Below are the code and all the weights of a small trained network. Each question names an input and a target symbol and asks about switching units off, where a switched-off unit gives its printed mean instead of its output.

import numpy as np


def w(rows, s, z=0):
    codes = np.array(rows[::2]) - 128.0
    scale = np.full(codes.shape[1], s)
    scale[-1] = z or s
    return codes * scale


def norm(h):
    return h / np.sqrt((h * h).mean(-1, keepdims=True) + 1e-5)


def softmax(a):
    e = np.exp(a - a.max(-1, keepdims=True))
    return e / e.sum(-1, keepdims=True)


def log_softmax(a):
    a = a - a.max(-1, keepdims=True)
    return a - np.log(np.exp(a).sum(-1, keepdims=True))


def net(x, mask):
    ids = ['αγλπστψω'.index(c) for c in x.split()]
    T = len(ids)
    res = E[ids] + P[:T]
    u = 0
    for l in range(3):
        r = norm(res)
        for j in range(2):
            rows = slice(2 * j, 2 * j + 2)
            q, k, v = (r @ M[l][rows].T for M in (Q, K, V))
            z = softmax(np.where(np.tri(T) > 0, q @ k.T / 2**0.5, -1e9)) @ v
            o = O[l][rows]
            res = res + np.where(mask[u + j], z, o[:, -1]) @ o[:, :-1]
        u += 2
    return log_softmax(norm(res)[-1] @ U[:, :-1].T + U[:, -1])


Q, K, V, O = {}, {}, {}, {}
E = w([
[116,2,60,88,84,161],'α',
[171,147,104,64,94,93],'γ',
[71,26,97,50,56,93],'λ',
[130,59,125,103,131,188],'π',
[97,78,169,67,132,152],'σ',
[11,203,74,245,186,30],'τ',
[136,142,179,51,129,115],'ψ',
[174,122,78,116,124,135],'ω',
],0.0088)
P = w([
[129,2,170,158,169,49],'0',
[89,72,118,104,208,126],'1',
[89,104,134,102,190,139],'2',
[95,120,138,99,171,153],'3',
[94,127,137,97,159,160],'4',
[96,137,142,94,147,168],'5',
[99,145,146,95,137,175],'6',
[101,151,147,95,128,182],'7',
[100,156,152,97,120,190],'8',
[109,158,152,101,112,194],'9',
[122,160,151,114,103,203],'10',
],0.0037)
Q[0] = w([
[202,60,2,81,201,194],'0.h0',
[47,77,192,205,176,179],'0.h0',
[103,26,63,76,107,144],'0.h1',
[106,190,160,194,99,238],'0.h1',
],0.0068)
K[0] = w([
[236,16,2,49,108,236],'0.h0',
[60,115,179,159,176,203],'0.h0',
[210,125,111,42,98,182],'0.h1',
[168,130,108,185,160,44],'0.h1',
],0.0072)
V[0] = w([
[107,187,31,239,134,127],'0.h0',
[124,77,131,1,145,140],'0.h0',
[202,54,163,131,113,110],'0.h1',
[177,69,179,97,70,124],'0.h1',
],0.0063)
O[0] = w([
[52,208,223,5,126,135,82],'0.h0',
[238,117,142,254,113,111,254],'0.h0',
[19,147,230,71,98,161,172],'0.h1',
[9,81,232,59,162,89,169],'0.h1',
],0.005,0.0067)
Q[1] = w([
[134,234,61,166,211,152],'1.h0',
[129,124,67,211,31,205],'1.h0',
[76,140,166,153,255,218],'1.h1',
[105,60,174,120,100,51],'1.h1',
],0.0083)
K[1] = w([
[146,205,48,162,76,175],'1.h0',
[176,134,163,106,50,189],'1.h0',
[128,9,252,139,86,139],'1.h1',
[86,176,129,145,106,94],'1.h1',
],0.011)
V[1] = w([
[119,99,234,139,190,47],'1.h0',
[89,32,198,129,189,86],'1.h0',
[110,152,84,132,51,84],'1.h1',
[2,165,137,122,192,25],'1.h1',
],0.0054)
O[1] = w([
[30,181,171,110,78,199,212],'1.h0',
[3,140,230,117,149,222,240],'1.h0',
[71,109,87,53,214,151,89],'1.h1',
[143,195,132,38,53,31,2],'1.h1',
],0.0044,0.0053)
Q[2] = w([
[41,110,115,114,169,127],'2.h0',
[90,32,223,191,155,48],'2.h0',
[89,57,60,155,1,68],'2.h1',
[107,104,78,188,51,136],'2.h1',
],0.0083)
K[2] = w([
[102,119,158,150,101,102],'2.h0',
[208,40,192,98,78,88],'2.h0',
[153,8,183,80,24,134],'2.h1',
[116,97,172,73,54,183],'2.h1',
],0.012)
V[2] = w([
[103,111,102,140,204,2],'2.h0',
[229,63,194,82,90,160],'2.h0',
[208,135,162,125,181,115],'2.h1',
[63,195,100,143,68,84],'2.h1',
],0.0066)
O[2] = w([
[78,100,208,160,125,254,2],'2.h0',
[105,195,54,24,147,93,175],'2.h0',
[69,140,198,116,141,89,70],'2.h1',
[199,109,62,152,192,118,76],'2.h1',
],0.0062,0.0047)
U = w([
[131,122,67,51,70,151,3],'α',
[192,228,181,106,37,86,113],'γ',
[94,127,94,56,120,47,145],'λ',
[101,147,89,246,102,237,58],'π',
[21,71,226,62,163,177,216],'σ',
[43,186,86,147,217,36,143],'τ',
[174,167,163,14,239,136,155],'ψ',
[233,60,57,189,164,83,152],'ω',
],0.011,0.005)

Each question gives the input, a string of symbols that net reads in full, and the target symbol t.
The units are the heads (2 rows each of Q, K, V and O). Each row of codes is followed by its name. A weight is (code - 128) times the scale printed after its matrix; where a second scale follows, it is the last column's (O and U).
mask holds one flag per head, layer by layer. A switched-off head (its flag False) gives its mean, the last column of its rows in O, instead of its output. The means were averaged over made-up inputs and are rounded, as every weight is.
A unit's drop is (log p(t) with every unit on - log p(t) with that unit switched off) / (log p(t) with every unit on - log p(t) with every unit switched off).
The circuit of an input: a set's keep is (log p(t) with only the set's units on - log p(t) with every unit switched off) / (log p(t) with every unit on - log p(t) with every unit switched off). Starting from all 6 units, units are removed one at a time, each time the one whose removal leaves the highest keep (on an exact tie, the one counted first), for as long as the keep stays at least 0.8.
units of the circuit, in order: the units of the circuit, biggest drop first
unit that matters most: the unit with the biggest drop
heads that matter: for each layer, one digit per head in row order, 1 if its drop is at least 0.15 and else 0, layers parted by /
drop when u is switched off: that unit's drop, to one decimal
input ω ω ω γ λ γ π γ, target ω: unit that matters most -> 0.h0
input σ ω π π, target π: heads that matter -> 11 / 11 / 00
input ψ π π γ σ σ γ γ ψ ψ ω, target σ: heads that matter -> 11 / 01 / 01
input ω π σ γ π, target π: units of the circuit, in order -> [0.h0 2.h1]
input ψ σ γ ω, target σ: heads that matter -> 10 / 00 / 01
input γ ω γ ψ π ω γ σ ω ψ, target π: heads that matter -> 10 / 01 / 01
input ω ω σ σ ω ω α τ σ ω τ, target π: units of the circuit, in order -> [0.h1 2.h0 0.h0 1.h0]
input λ γ γ, target π: units of the circuit, in order -> [0.h0 2.h0 1.h1]
input γ γ ψ ω ψ π ψ, target ω: heads that matter -> 11 / 10 / 00
input π ω ω ω σ ω σ, target π: heads that matter -> 11 / 01 / 00
input γ λ σ ψ σ, target π: heads that matter -> 10 / 00 / 00
input γ τ λ ψ ω ω π ω α, target α: units of the circuit, in order -> [1.h1 2.h1]
input π ω ω τ ψ ω ω π τ π, target ω: units of the circuit, in order -> [0.h0 1.h0]
input ω ω γ ω γ ω τ ψ, target ψ: unit that matters most -> 2.h1
input τ ω γ λ τ, target π: units of the circuit, in order -> [2.h0 0.h1 0.h0 1.h0]
input γ γ ω π ψ ω λ π σ ω λ, target π: heads that matter -> 10 / 01 / 00
input γ λ ψ ω π ψ ω ω γ γ, target ω: units of the circuit, in order -> [0.h0 1.h0]
input τ ω ψ τ λ ω π ω γ, target σ: heads that matter -> 01 / 11 / 10
input σ ω ψ ω γ ω ω, target ω: heads that matter -> 01 / 11 / 00
input γ ω γ ω ω γ ω, target ω: units of the circuit, in order -> [1.h0]
input ψ γ γ ω ψ τ γ ψ ω ψ λ, target λ: heads that matter -> 10 / 01 / 00
input γ σ σ ψ π ω ψ σ ω γ σ, target ω: heads that matter -> 10 / 10 / 00
input γ π λ ψ α τ α, target α: heads that matter -> 10 / 01 / 01
input τ ω γ ω σ λ ψ, target ψ: drop when 0.h0 is switched off -> 0.8
input ω α α γ ψ σ ω ω γ, target π: drop when 2.h0 is switched off -> 0.1
input ω ω γ σ σ ω ψ ψ γ σ, target ω: drop when 0.h0 is switched off -> 1.2
input ω γ ψ ω ω ψ τ π λ, target λ: unit that matters most -> 1.h1
input γ ω ω α α ψ α ω ψ, target π: drop when 1.h1 is switched off -> 0.8
